Here is a tiny trained network, its code and every weight. The questions are about switching its units off for an input and a class, where a switched-off unit gives its printed mean instead of its output.

import numpy as np


def w(rows, s, z=0):
    codes = np.array(rows[::2]) - 128.0
    scale = np.full(codes.shape[1], s)
    scale[-1] = z or s
    return codes * scale


def norm(h):
    return h / np.sqrt((h * h).mean(-1, keepdims=True) + 1e-5)


def f(y):
    return y / 2 * (1 + np.tanh(0.7978845608 * (y + 0.044715 * y**3)))


def log_softmax(a):
    a = a - a.max(-1, keepdims=True)
    return a - np.log(np.exp(a).sum(-1, keepdims=True))


def net(x, mask):
    res = np.array(x, float).reshape(1, 7) / 4 @ E
    u = 0
    for l in range(3):
        y = f(norm(res) @ A[l][:, :-1].T + A[l][:, -1])
        res = res + np.where(mask[u : u + 10], y, B[l][:, -1]) @ B[l][:, :-1]
        u += 10
    return log_softmax(norm(res)[-1] @ U[:, :-1].T + U[:, -1])


A, B = {}, {}
E = w([
[117,120,137,142,130,125,129,145,132,120,117],'x0',
[111,102,198,54,110,136,111,50,245,90,101],'x1',
[118,125,135,142,129,124,129,140,134,121,126],'x2',
[131,126,130,125,128,125,118,121,118,131,128],'x3',
[197,138,68,208,144,87,98,45,157,53,20],'x4',
[134,140,111,117,139,134,157,146,157,128,126],'x5',
[41,79,43,63,95,109,29,163,145,107,165],'x6',
],0.012)
A[0] = w([
[102,129,138,110,146,129,97,115,149,111,152,54],'0.n0',
[87,122,203,59,120,131,110,73,211,119,115,99],'0.n1',
[195,143,243,148,144,132,202,110,100,164,140,210],'0.n2',
[254,136,137,213,138,118,161,62,136,96,69,118],'0.n3',
[134,125,26,177,137,120,82,81,152,54,78,2],'0.n4',
[89,124,60,111,130,142,110,163,78,131,137,149],'0.n5',
[132,127,207,83,123,134,121,71,201,99,104,128],'0.n6',
[114,121,117,92,106,116,114,132,126,143,149,142],'0.n7',
[138,134,81,165,117,148,161,144,88,137,120,210],'0.n8',
[148,132,93,105,148,102,93,109,119,140,118,120],'0.n9',
],0.018,0.0063)
B[0] = w([
[109,130,155,103,130,111,123,164,123,104,124,143],'0.n0',
[184,137,120,86,118,139,28,136,125,23,104,219],'0.n1',
[233,79,116,119,61,96,141,160,154,169,132,233],'0.n2',
[66,170,114,156,210,120,106,82,93,57,120,253],'0.n3',
[249,84,147,101,51,111,143,159,144,195,132,215],'0.n4',
[77,117,131,126,124,124,180,106,112,198,140,176],'0.n5',
[90,106,186,163,114,171,206,91,212,184,171,217],'0.n6',
[70,139,137,185,116,165,101,164,120,124,76,154],'0.n7',
[183,176,92,161,147,139,64,169,85,109,132,175],'0.n8',
[137,121,132,143,120,155,171,212,156,104,163,148],'0.n9',
],0.019,0.024)
A[1] = w([
[85,123,111,36,147,100,90,123,137,70,111,66],'1.n0',
[99,172,151,183,181,144,114,89,127,68,128,75],'1.n1',
[101,134,94,100,124,103,105,113,118,94,101,67],'1.n2',
[12,154,137,92,156,189,96,163,110,112,151,137],'1.n3',
[83,169,127,87,191,139,99,155,87,29,121,59],'1.n4',
[52,147,175,125,174,129,149,49,139,76,143,1],'1.n5',
[6,146,144,163,194,151,176,88,103,155,104,98],'1.n6',
[118,127,100,102,149,59,88,106,108,81,98,105],'1.n7',
[105,166,142,169,212,167,149,65,109,85,154,97],'1.n8',
[123,115,163,161,145,137,197,65,175,166,117,52],'1.n9',
],0.022,0.0034)
B[1] = w([
[223,158,182,217,202,121,84,31,92,91,137,190],'1.n0',
[65,97,43,121,139,123,178,142,97,83,157,254],'1.n1',
[132,135,123,121,135,79,144,115,123,124,123,144],'1.n2',
[56,139,105,105,196,134,78,169,135,77,154,252],'1.n3',
[163,176,115,128,181,74,67,147,88,52,87,213],'1.n4',
[117,123,103,155,194,249,155,70,121,234,101,210],'1.n5',
[56,67,60,85,68,239,172,189,144,165,209,194],'1.n6',
[136,129,146,99,75,124,71,155,119,119,192,187],'1.n7',
[98,115,102,106,152,107,169,78,36,48,49,236],'1.n8',
[125,152,140,93,98,223,134,78,208,164,89,210],'1.n9',
],0.019,0.0097)
A[2] = w([
[71,180,135,158,175,80,105,79,114,79,101,132],'2.n0',
[127,157,161,146,119,136,137,116,215,170,142,96],'2.n1',
[58,156,127,160,169,128,195,60,157,178,57,63],'2.n2',
[145,105,75,121,113,2,172,144,82,183,86,157],'2.n3',
[162,109,117,133,90,98,114,122,107,185,131,108],'2.n4',
[134,107,151,48,131,105,89,133,164,122,100,183],'2.n5',
[121,63,172,97,73,97,142,58,171,69,87,167],'2.n6',
[130,114,179,104,104,89,113,124,199,116,109,169],'2.n7',
[193,193,126,191,106,162,59,113,158,146,149,113],'2.n8',
[72,141,141,104,126,108,83,90,192,60,115,6],'2.n9',
],0.024,0.0028)
B[2] = w([
[107,157,125,139,176,118,71,141,180,26,154,224],'2.n0',
[89,142,122,97,57,82,52,147,60,80,141,184],'2.n1',
[151,67,187,133,140,175,231,81,143,195,124,186],'2.n2',
[102,156,252,172,242,171,64,134,209,146,120,236],'2.n3',
[121,182,119,181,132,159,161,69,68,155,74,220],'2.n4',
[167,104,66,149,132,35,143,137,168,63,156,180],'2.n5',
[130,66,51,60,63,59,172,172,130,125,133,235],'2.n6',
[85,148,53,34,77,99,64,102,102,106,148,199],'2.n7',
[65,146,182,100,58,119,153,144,107,200,152,250],'2.n8',
[195,184,141,230,195,95,188,133,52,150,69,198],'2.n9',
],0.019,0.017)
U = w([
[164,184,211,173,155,157,107,158,126,229,124,168],'0',
[137,174,118,149,227,107,80,130,112,2,126,178],'1',
[179,109,107,45,25,67,133,123,152,109,132,251],'2',
[129,78,87,92,159,179,237,38,141,77,97,17],'3',
[29,111,68,98,150,196,138,200,118,157,183,27],'4',
],0.013,0.0026)

Each question gives the input, the list of numbers given to net, and the class t.
The units are the neurons (one row each of A and B). Each row of codes is followed by its name. A weight is (code - 128) times the scale printed after its matrix; where a second scale follows, it is the last column's (A, B and U).
mask holds one flag per neuron, layer by layer. A switched-off neuron (its flag False) gives its mean, the last column of its row in B, instead of its output. The means were averaged over made-up inputs and are rounded, as every weight is.
A unit's drop is (log p(t) with every unit on - log p(t) with that unit switched off) / (log p(t) with every unit on - log p(t) with every unit switched off).
The circuit of an input: a set's keep is (log p(t) with only the set's units on - log p(t) with every unit switched off) / (log p(t) with every unit on - log p(t) with every unit switched off). Starting from the 12 units with the biggest drops (on a tie, the unit counted first), units are removed one at a time, each time the one whose removal leaves the highest keep (on an exact tie, the one counted first), for as long as the keep stays at least 0.8.
circuit, biggest first: the units of the circuit, biggest drop first
top k neurons: the k neurons with the biggest drops, biggest first
k most important neurons of layer l: the k neurons of layer l with the biggest drops, biggest first
drop of u: that unit's drop, to one decimal
input [8,8,-6,8,8,-6,-7], class 3: circuit, biggest first => [0.n6]
input [5,7,6,0,-8,8,6], class 1: 3 most important neurons of layer 0 => [0.n2, 0.n1, 0.n4]
input [5,-3,-7,2,-4,0,1], class 4: top 2 neurons => [0.n4, 0.n2]
input [-8,7,-6,5,2,0,-4], class 3: top 3 neurons => [0.n6, 0.n3, 0.n4]
input [0,-4,-2,5,-1,-5,6], class 4: top 2 neurons => [0.n2, 0.n5]
input [8,4,5,6,3,8,-2], class 3: 2 most important neurons of layer 0 => [0.n3, 0.n6]
input [-8,-5,-3,-7,-1,5,8], class 4: top 4 neurons => [0.n2, 0.n5, 0.n4, 0.n1]
input [-6,7,5,-7,-8,-2,1], class 1: top 3 neurons => [0.n4, 0.n1, 0.n2]
input [8,0,4,-1,-7,0,-4], class 0: top 3 neurons => [0.n6, 0.n1, 2.n3]
input [-2,6,5,-1,-5,1,0], class 2: top 2 neurons => [0.n3, 0.n6]
input [1,7,-6,-2,8,-8,-7], class 3: top 2 neurons => [0.n3, 0.n6]
input [-8,1,-3,-8,3,1,-5], class 3: top 2 neurons => [0.n3, 0.n1]
input [-5,7,-5,-3,5,1,-2], class 3: 2 most important neurons of layer 0 => [0.n3, 0.n6]
input [4,7,-6,-7,8,-3,4], class 2: circuit, biggest first => [0.n4]
input [-3,1,-2,3,1,1,-7], class 3: top 2 neurons => [0.n3, 0.n4]
input [7,-8,-6,0,-2,-2,4], class 4: 3 most important neurons of layer 0 => [0.n2, 0.n4, 0.n5]
input [-3,0,8,5,-2,-1,1], class 4: 4 most important neurons of layer 0 => [0.n2, 0.n4, 0.n1, 0.n5]
input [0,-2,2,2,7,-6,8], class 0: 2 most important neurons of layer 0 => [0.n6, 0.n1]
input [-6,6,-6,-4,0,0,-8], class 2: drop of 0.n1 => 0.1
input [-2,8,-2,-6,7,-4,2], class 2: drop of 0.n4 => 2.7
